Here is a tiny trained network, its code and every weight. The questions are about switching its units off for an input and a target symbol, where a switched-off unit gives its printed mean instead of its output.

import numpy as np


def w(rows, s, z=0):
    codes = np.array(rows[::2]) - 128.0
    scale = np.full(codes.shape[1], s)
    scale[-1] = z or s
    return codes * scale


def norm(h):
    return h / np.sqrt((h * h).mean(-1, keepdims=True) + 1e-5)


def f(y):
    return y / 2 * (1 + np.tanh(0.7978845608 * (y + 0.044715 * y**3)))


def softmax(a):
    e = np.exp(a - a.max(-1, keepdims=True))
    return e / e.sum(-1, keepdims=True)


def log_softmax(a):
    a = a - a.max(-1, keepdims=True)
    return a - np.log(np.exp(a).sum(-1, keepdims=True))


def net(x, mask):
    ids = ['ΓΔΠεζηστω'.index(c) for c in x.split()]
    T = len(ids)
    res = E[ids] + P[:T]
    u = 0
    for l in range(2):
        q, k, v = (norm(res) @ M[l].T for M in (Q, K, V))
        z = softmax(np.where(np.tri(T) > 0, q @ k.T / 3**0.5, -1e9)) @ v
        res = res + np.where(mask[u], z, O[l][:, -1]) @ O[l][:, :-1]
        u += 1
        y = f(norm(res) @ A[l][:, :-1].T + A[l][:, -1])
        res = res + np.where(mask[u : u + 12], y, B[l][:, -1]) @ B[l][:, :-1]
        u += 12
    return log_softmax(norm(res)[-1] @ U[:, :-1].T + U[:, -1])


Q, K, V, O, A, B = {}, {}, {}, {}, {}, {}
E = w([
[227,153,139],'Γ',
[143,91,255],'Δ',
[65,121,119],'Π',
[97,111,116],'ε',
[151,171,190],'ζ',
[70,186,156],'η',
[118,126,166],'σ',
[217,119,214],'τ',
[61,186,70],'ω',
],0.013)
P = w([
[121,89,98],'0',
[142,128,65],'1',
[105,147,128],'2',
[136,94,76],'3',
[189,253,123],'4',
[115,157,134],'5',
[136,85,81],'6',
[180,253,122],'7',
[118,161,137],'8',
[136,81,85],'9',
],0.0076)
Q[0] = w([
[152,216,147],'0.h1',
[59,2,222],'0.h1',
[125,146,72],'0.h1',
],0.0072)
K[0] = w([
[233,239,147],'0.h1',
[64,233,120],'0.h1',
[179,165,2],'0.h1',
],0.0078)
V[0] = w([
[117,79,177],'0.h1',
[90,2,126],'0.h1',
[131,133,151],'0.h1',
],0.0088)
O[0] = w([
[126,42,122,126],'0.h1',
[161,215,162,5],'0.h1',
[67,254,64,154],'0.h1',
],0.0054,0.0024)
A[0] = w([
[210,163,145,6],'0.n1',
[166,142,133,6],'0.n2',
[227,68,95,248],'0.n3',
[172,159,1,171],'0.n4',
[204,99,222,173],'0.n5',
[18,195,138,50],'0.n6',
[112,100,64,172],'0.n7',
[38,103,152,255],'0.n8',
[167,206,55,152],'0.n9',
[127,213,150,45],'0.n10',
[206,204,167,251],'0.n11',
[181,50,102,162],'0.n12',
],0.0096,0.00095)
B[0] = w([
[161,108,151,169],'0.n1',
[158,142,151,130],'0.n2',
[135,88,2,174],'0.n3',
[223,86,124,163],'0.n4',
[130,108,100,228],'0.n5',
[126,75,114,254],'0.n6',
[128,80,178,141],'0.n7',
[209,99,97,205],'0.n8',
[186,52,163,171],'0.n9',
[103,75,124,174],'0.n10',
[105,43,40,216],'0.n11',
[48,85,41,145],'0.n12',
],0.0047,0.0058)
Q[1] = w([
[34,38,75],'1.h1',
[243,76,243],'1.h1',
[3,193,176],'1.h1',
],0.0061)
K[1] = w([
[62,107,193],'1.h1',
[172,58,107],'1.h1',
[2,87,7],'1.h1',
],0.0099)
V[1] = w([
[45,53,138],'1.h1',
[253,104,170],'1.h1',
[223,229,39],'1.h1',
],0.0057)
O[1] = w([
[202,225,160,243],'1.h1',
[114,110,216,140],'1.h1',
[180,254,83,2],'1.h1',
],0.0039,0.0032)
A[1] = w([
[161,186,227,95],'1.n1',
[181,106,131,150],'1.n2',
[153,130,61,115],'1.n3',
[197,177,67,92],'1.n4',
[107,123,146,139],'1.n5',
[125,252,143,3],'1.n6',
[173,90,148,125],'1.n7',
[162,165,185,77],'1.n8',
[142,80,108,107],'1.n9',
[195,151,165,154],'1.n10',
[143,105,145,97],'1.n11',
[152,194,189,122],'1.n12',
],0.013,0.0049)
B[1] = w([
[143,33,107,142],'1.n1',
[111,168,115,232],'1.n2',
[109,107,148,203],'1.n3',
[73,153,91,166],'1.n4',
[139,151,102,142],'1.n5',
[1,60,212,128],'1.n6',
[153,152,127,242],'1.n7',
[128,20,145,115],'1.n8',
[95,146,166,254],'1.n9',
[123,102,80,160],'1.n10',
[88,145,155,152],'1.n11',
[113,2,170,117],'1.n12',
],0.0094,0.0039)
U = w([
[112,111,16,205],'Γ',
[143,35,239,153],'Δ',
[91,220,204,81],'Π',
[246,167,166,89],'ε',
[175,24,161,53],'ζ',
[13,67,88,226],'η',
[103,181,215,56],'σ',
[169,107,9,4],'τ',
[55,240,24,41],'ω',
],0.011,0.0036)

Each question gives the input, a string of symbols that net reads in full, and the target symbol t.
The units are the heads (3 rows each of Q, K, V and O) and the neurons (one row each of A and B). Each row of codes is followed by its name. A weight is (code - 128) times the scale printed after its matrix; where a second scale follows, it is the last column's (O, A, B and U).
mask holds one flag per unit, layer by layer, with each layer's heads first. A switched-off unit (its flag False) gives its mean, the last column of its rows in O or B, instead of its output. The means were averaged over made-up inputs and are rounded, as every weight is.
A unit's drop is (log p(t) with every unit on - log p(t) with that unit switched off) / (log p(t) with every unit on - log p(t) with every unit switched off).
The circuit of an input: a set's keep is (log p(t) with only the set's units on - log p(t) with every unit switched off) / (log p(t) with every unit on - log p(t) with every unit switched off). Starting from the 12 units with the biggest drops (on a tie, the unit counted first), units are removed one at a time, each time the one whose removal leaves the highest keep (on an exact tie, the one counted first), for as long as the keep stays at least 0.8.
units of the circuit, in order: the units of the circuit, biggest drop first
most important unit: the unit with the biggest drop
k most important neurons: the k neurons with the biggest drops, biggest first
top k neurons in layer l: the k neurons of layer l with the biggest drops, biggest first
drop when u is switched off: that unit's drop, to one decimal
input ε Π τ ω Δ Δ ζ η, target η: units of the circuit, in order -> (1.n6)
input Π Γ σ, target Δ: top 2 neurons in layer 0 -> (0.n3 0.n11)
input Δ η Δ Π ζ, target ζ: top 2 neurons in layer 0 -> (0.n3 0.n9)
input ζ σ Π Γ σ, target Π: 2 most important neurons -> (0.n11 0.n3)
input η η η Δ Π, target Π: 4 most important neurons -> (0.n9 0.n3 0.n12 0.n4)
input Δ ε Δ ε, target Δ: 3 most important neurons -> (0.n12 0.n4 0.n11)
input Π Γ ω Γ ζ Δ Π η, target η: 2 most important neurons -> (1.n6 0.n3)
input Π σ Γ τ, target Γ: 2 most important neurons -> (0.n3 0.n11)
input τ σ ω τ, target τ: top 2 neurons in layer 0 -> (0.n3 0.n11)
input ω Δ Δ Π, target Δ: 2 most important neurons -> (0.n8 1.n4)
input ε η τ, target ε: top 2 neurons in layer 0 -> (0.n11 0.n3)
input τ ω Π τ Γ, target Γ: top 2 neurons in layer 1 -> (1.n4 1.n10)
input η σ ε Π Δ ζ Π, target Δ: top 2 neurons in layer 0 -> (0.n8 0.n11)
input σ Γ η ζ ζ η ζ, target η: most important unit -> 1.n3
input ε Π ω Π, target Π: top 2 neurons in layer 0 -> (0.n11 0.n3)
input ε Π Γ ω ω Δ Π τ, target τ: top 2 neurons in layer 1 -> (1.n10 1.n4)
input Δ Δ τ σ Δ ω σ ε, target ε: drop when 1.n3 is switched off -> 0.1
input Π τ Δ Π η σ σ ε, target ε: drop when 1.n7 is switched off -> 0.1
input η ε σ σ Π Δ Δ ζ, target ζ: drop when 0.n3 is switched off -> 0.2
input ζ Π Δ ζ ε Γ Π Δ, target ζ: units of the circuit, in order -> (1.n1)
